pif: [ 84 166 111  94  89  92 131 134]
muv: [139 103 170 167 111 164  87 113]
Nulil: [ 85 151  89  86 107  87 162 154]
bab: [ 95 154  94  88 126  93 163 123]
Kufaz: [164  99 171 167 135 146 110 130]
domed: [136 157  89  99 155 120 158 115]
loc: [139] => muv, 1
places bab: [126] => 5

Suga: [151 138  83  98]
Nukav: [150 138  83 105]
tugev: [ 94 138  84  97]
miton: [151 151  95  85]
places miton: [85] => 4
loc: [97] => tugev, 4
loc: [84] => tugev, 3
loc: [95] => miton, 3
loc: [98] => Suga, 4

Rabez: [124 125 150 125 125 104 142 113 134 136 156 109 115 125 121 119 125 101
 152 173 115]
nise: [103 133 141 113 115 139 111 130 149 112 115 111 122 116 136 125 163 165
 123 131 122]
dak: [108 141 158 126 120 146 110 116 160  95 120  95 126 172 140 111 178 172
 115 133 108]
loc: [134] => Rabez, 9
loc: [146] => dak, 6
places Rabez: [125] => 2 4 5 14 17
places Rabez: [101] => 18
loc: [173] => Rabez, 20

lek: [107 135 112 140 154 136  93 127 144 131  78 138 150 118 143 147 132 145
 125 131 153 154 113 111 135  98]
mituz: [108  95 115 138 153  95  93 115 115  95  81 135 155 113 140 148 114 142
 115 131 150 153  92 111 137  95]
zimed: [107 135 116 141 154 144  93 124 148 135  83 136 159 118 143 146 128 142
 120 133 146 166 109 105 150  93]
loc: [120] => zimed, 19
places mituz: [115] => 3 8 9 19
loc: [145] => lek, 18
which: [108  95 115 138 153  95  93 115 115  95  81 135 155 113 140 148 114 142
 115 131 150 153  92 111 137  95] => mituz

vuk: [130 119 124  82]
viz: [131 137 131  82]
Fop: [123 122 120 120]
pap: [161 122 129 122]
loc: [123] => Fop, 1
loc: [124] => vuk, 3
places viz: [131] => 1 3
places Fop: [120] => 3 4
loc: [129] => pap, 3
places Fop: [123] => 1

muli: [150 115 119 124 129 134 118 158 123 117 135 131 143 115]
lipe: [109 138 127 126 121 120 126 162 132 128 125 122 151 142]
lof: [134 127 110 140 134 131 110 128 114 129 138 130 126 105]
vofo: [139 131  96 125 132 137 130 105 140 111 132 135 128 150]
Fomop: [134 118 167 120 139 144 127 151 120 130 121 138 118 126]
tis: [123 117 170 149 120 133 148 110 160 159 141 128 113 142]
vopo: [116 130 103 128 119 125 143 148 126 136 123 128 141 137]
kal: [121 106 102 116 120 101 138 116 116 138 130 101 101 116]
Dum: [120 131 117 147 120 124 120 112 131 145 120 121 121 126]
Nidif: [130 138 147 118 117 115 129 126 139 128 120 126 133 139]
ketip: [131 142 134 111 139 138 134  93  98 128 124 125 130 105]
Lon: [122 110 175 134 113 137 140 115 149 128 135 139 103 123]
places Dum: [131] => 2 9
which: [150 115 119 124 129 134 118 158 123 117 135 131 143 115] => muli
loc: [136] => vopo, 10
places kal: [116] => 4 8 9 14
which: [130 138 147 118 117 115 129 126 139 128 120 126 133 139] => Nidif
loc: [144] => Fomop, 6

gifig: [ 94 122 129 125 111 130 153 105 138 129 125 101 124 107 133 135 112 182
 132 142 136 130 122 161 137]
vobuz: [126 131 129 125 135 112 117 133 138 148 174 113 151 125 125 142 112 143
 105 128 116 112 122 144 152]
bilo: [ 94 122 129 125 111 130 129 129 138 129 125 101 124 107 133 135 112 182
 145 142 142 147  98 153 129]
poda: [126 131 128 125 158 139 117 133 138 148 174 113 151 125 125 142 112 143
 105 128 116 130 122 144 152]
places bilo: [129] => 3 7 8 10 25
which: [ 94 122 129 125 111 130 153 105 138 129 125 101 124 107 133 135 112 182
 132 142 136 130 122 161 137] => gifig
loc: [139] => poda, 6

kalo: [146 116 149 118 133 132 139]
toda: [113 139 147 128 119 113 133]
dirok: [171 143  92 115 109 110 143]
nibeg: [144 109 149 125 141 118 134]
kud: [141 122 134 104 128 157 121]
kuz: [117 123 122 146 148 127 139]
Paful: [118 121 124 125 114 123 140]
nogib: [123 113  78 133 126 127 132]
Bosu: [106 131 135 114 127 132 134]
guze: [122 131 155 132 147 125 147]
rubal: [135 123 102 135 150 106 128]
let: [130 129 124 141 110 128 122]
loc: [171] => dirok, 1
which: [146 116 149 118 133 132 139] => kalo

